Here is a tiny trained network, its code and every weight. The questions are about switching its units off for an input and a target symbol, where a switched-off unit gives its printed mean instead of its output.

import numpy as np


def w(rows, s, z=0):
    codes = np.array(rows[::2]) - 128.0
    scale = np.full(codes.shape[1], s)
    scale[-1] = z or s
    return codes * scale


def norm(h):
    return h / np.sqrt((h * h).mean(-1, keepdims=True) + 1e-5)


def f(y):
    return np.maximum(y, 0)


def softmax(a):
    e = np.exp(a - a.max(-1, keepdims=True))
    return e / e.sum(-1, keepdims=True)


def log_softmax(a):
    a = a - a.max(-1, keepdims=True)
    return a - np.log(np.exp(a).sum(-1, keepdims=True))


def net(x, mask):
    ids = ['ΘΞΠΦΩαεζηστψ'.index(c) for c in x.split()]
    T = len(ids)
    res = E[ids] + P[:T]
    r = norm(res)
    for j in range(2):
        rows = slice(2 * j, 2 * j + 2)
        q, k, v = (r @ M[0][rows].T for M in (Q, K, V))
        z = softmax(np.where(np.tri(T) > 0, q @ k.T / 2**0.5, -1e9)) @ v
        o = O[0][rows]
        res = res + np.where(mask[j], z, o[:, -1]) @ o[:, :-1]
    y = f(norm(res) @ A[0][:, :-1].T + A[0][:, -1])
    res = res + np.where(mask[2:10], y, B[0][:, -1]) @ B[0][:, :-1]
    return log_softmax(norm(res)[-1] @ U[:, :-1].T + U[:, -1])


Q, K, V, O, A, B = {}, {}, {}, {}, {}, {}
E = w([
[117,157,120,129,140,156,131,110,92,141,138],'Θ',
[106,129,129,136,127,175,138,119,67,151,94],'Ξ',
[126,117,129,165,129,119,122,140,119,109,157],'Π',
[100,142,139,134,133,159,94,96,85,146,112],'Φ',
[116,108,105,121,138,97,140,148,102,109,127],'Ω',
[102,173,140,146,131,149,131,151,143,103,73],'α',
[150,149,141,134,2,97,130,133,129,136,117],'ε',
[139,106,80,141,140,128,128,109,117,106,111],'ζ',
[129,71,128,158,125,144,132,124,138,110,135],'η',
[156,111,141,170,140,127,146,133,130,115,146],'σ',
[129,123,76,139,161,81,124,113,148,119,119],'τ',
[132,108,144,128,133,142,97,140,127,91,140],'ψ',
],0.054)
P = w([
[144,129,66,121,37,105,46,181,213,253,83],'0',
[111,135,81,216,25,113,76,135,103,177,76],'1',
[90,149,75,216,21,163,96,183,145,121,100],'2',
[82,141,89,223,53,119,92,160,120,109,93],'3',
[94,130,104,216,75,122,97,139,107,109,112],'4',
[91,117,101,226,83,143,98,132,98,85,130],'5',
[76,127,111,197,104,143,115,138,98,81,151],'6',
[90,124,103,187,129,134,114,117,80,71,162],'7',
[88,136,134,175,151,132,124,121,79,55,166],'8',
[97,120,121,150,161,133,126,106,67,66,197],'9',
[104,126,148,123,186,122,137,103,70,59,211],'10',
[124,137,154,105,213,125,143,103,66,33,211],'11',
[87,108,162,91,241,147,141,136,105,64,237],'12',
[100,127,122,109,238,162,141,96,84,104,221],'13',
],0.017)
Q[0] = w([
[126,68,40,183,167,62,116,203,221,15,113],'h1',
[131,245,181,99,74,104,130,199,202,121,92],'h1',
[165,32,111,171,55,11,130,219,190,71,163],'h2',
[145,86,67,190,223,164,94,133,196,1,125],'h2',
],0.057)
K[0] = w([
[96,161,160,131,193,125,166,121,77,19,174],'h1',
[96,168,140,171,39,131,143,128,105,60,64],'h1',
[173,107,217,168,73,107,131,114,119,94,241],'h2',
[116,95,160,114,254,161,154,121,152,65,163],'h2',
],0.075)
V[0] = w([
[130,187,136,145,133,116,2,117,171,104,191],'h1',
[165,150,122,189,134,110,222,36,239,135,156],'h1',
[181,164,113,176,168,135,96,192,79,143,159],'h2',
[93,169,101,122,80,105,200,106,108,136,130],'h2',
],0.047)
O[0] = w([
[153,112,113,178,117,242,70,124,127,138,135,218],'h1',
[130,152,54,106,248,164,206,83,95,233,149,6],'h1',
[96,81,214,146,127,132,118,146,143,133,160,243],'h2',
[174,101,73,159,90,194,153,212,71,193,108,21],'h2',
],0.017,0.02)
A[0] = w([
[105,164,163,96,106,177,156,87,126,203,134,103],'n1',
[157,17,118,124,107,37,136,124,157,102,123,130],'n2',
[150,245,201,140,168,177,110,182,147,117,67,58],'n3',
[218,3,136,96,111,11,205,127,182,131,126,1],'n4',
[75,235,103,90,125,130,126,107,84,97,75,154],'n5',
[90,221,196,66,122,142,160,128,108,249,117,30],'n6',
[126,133,175,169,157,157,120,167,210,95,99,117],'n7',
[62,88,173,156,126,75,158,163,54,149,190,181],'n8',
],0.046,0.014)
B[0] = w([
[147,108,164,86,172,92,136,144,99,79,84,180],'n1',
[120,130,123,128,146,233,183,189,143,114,176,240],'n2',
[90,136,72,127,151,156,176,84,182,137,88,156],'n3',
[79,50,96,144,149,3,113,29,64,209,48,184],'n4',
[129,133,36,136,153,108,63,150,140,124,177,163],'n5',
[82,168,125,179,10,122,132,109,167,132,176,169],'n6',
[138,159,133,106,170,61,139,138,95,174,136,255],'n7',
[161,149,101,131,211,98,136,60,146,115,143,223],'n8',
],0.047,0.031)
U = w([
[163,184,122,119,175,164,220,202,140,119,173,59],'Θ',
[78,190,112,123,141,152,110,97,21,98,101,84],'Ξ',
[175,202,164,164,163,83,97,136,64,223,134,57],'Π',
[56,176,127,115,110,192,159,91,64,194,184,97],'Φ',
[99,81,178,108,108,38,191,175,91,130,88,124],'Ω',
[83,218,93,132,153,136,159,140,170,155,28,103],'α',
[199,83,124,107,61,131,113,111,154,153,67,255],'ε',
[76,117,140,171,177,255,128,92,131,192,120,109],'ζ',
[153,131,56,70,132,117,91,144,184,137,154,151],'η',
[222,151,141,141,67,96,210,55,206,95,121,159],'σ',
[211,121,146,36,185,161,136,118,132,76,28,142],'τ',
[116,157,181,90,109,120,97,162,176,109,80,184],'ψ',
],0.0078,0.0084)

Each question gives the input, a string of symbols that net reads in full, and the target symbol t.
The units are the heads (2 rows each of Q, K, V and O) and the neurons (one row each of A and B). Each row of codes is followed by its name. A weight is (code - 128) times the scale printed after its matrix; where a second scale follows, it is the last column's (O, A, B and U).
mask holds one flag per unit, heads first, then neurons. A switched-off unit (its flag False) gives its mean, the last column of its rows in O or B, instead of its output. The means were averaged over made-up inputs and are rounded, as every weight is.
A unit's drop is (log p(t) with every unit on - log p(t) with that unit switched off) / (log p(t) with every unit on - log p(t) with every unit switched off).
The circuit of an input: a set's keep is (log p(t) with only the set's units on - log p(t) with every unit switched off) / (log p(t) with every unit on - log p(t) with every unit switched off). Starting from all 10 units, units are removed one at a time, each time the one whose removal leaves the highest keep (on an exact tie, the one counted first), for as long as the keep stays at least 0.8.
units of the circuit, in order: the units of the circuit, biggest drop first
unit that matters most: the unit with the biggest drop
k most important neurons: the k neurons with the biggest drops, biggest first
heads that matter: for each layer, one digit per head in row order, 1 if its drop is at least 0.15 and else 0, layers parted by /
input ψ τ σ α Ξ, target ε: heads that matter -> 11
input Ω τ ψ ε ψ τ ψ η Θ, target Θ: heads that matter -> 11
input ζ Θ α Ω Θ τ σ η, target σ: heads that matter -> 10
input Θ ε ζ Φ, target Π: units of the circuit, in order -> n2, h2, n4
input Π η Φ Φ, target ζ: heads that matter -> 11
input ψ η ε Π Ω Ω Ξ η Θ η Ω Π ζ Φ, target ε: units of the circuit, in order -> h1, n2
input τ Π Ξ η η η Ω Ξ Π Ω τ, target Ω: heads that matter -> 10
input σ Π σ Θ Ξ, target Φ: units of the circuit, in order -> n6, h1
input η τ τ ψ τ ψ ε Ξ Ξ ψ τ, target ψ: unit that matters most -> h1
input τ Ξ Ω Ξ, target Ξ: 3 most important neurons -> n1, n2, n6
input η Ω Θ, target σ: units of the circuit, in order -> h1, n6, n7, n1
input α ε Ω ε Ω τ, target Ω: units of the circuit, in order -> h1, n4
input τ Ω η ψ η ε ε Π τ, target Π: 2 most important neurons -> n7, n2
input Π η τ σ σ Π α η η τ Ω ψ η η, target η: 2 most important neurons -> n5, n7
input σ Θ ζ, target Θ: unit that matters most -> n2
input Φ η ψ Ξ η ζ Ω Π Π, target Π: units of the circuit, in order -> h1, n7
input σ Π η σ Ω Ω η Φ η ψ Π Θ Φ, target Φ: 3 most important neurons -> n6, n7, n4
input τ Θ ζ τ η α, target α: 4 most important neurons -> n3, n4, n8, n2
input α η Ω Θ Θ, target α: 4 most important neurons -> n3, n2, n4, n8
input ζ η η Ξ Φ Ω η, target Ω: most important neuron -> n4
input σ Ω Ω η ε Π, target Π: 4 most important neurons -> n7, n2, n1, n4
input Π τ Ω α Π σ τ, target σ: 4 most important neurons -> n6, n7, n2, n4
input Π Π Θ Ξ, target ζ: 2 most important neurons -> n4, n3
input Θ η Φ Π α ζ Π η Ω Θ, target Π: 4 most important neurons -> n2, n7, n1, n4
input Π η η Ξ ζ Ξ Π Ω η α, target α: 2 most important neurons -> n3, n4
input ψ Θ Π Ω Ξ Ξ Θ, target ε: 2 most important neurons -> n2, n8
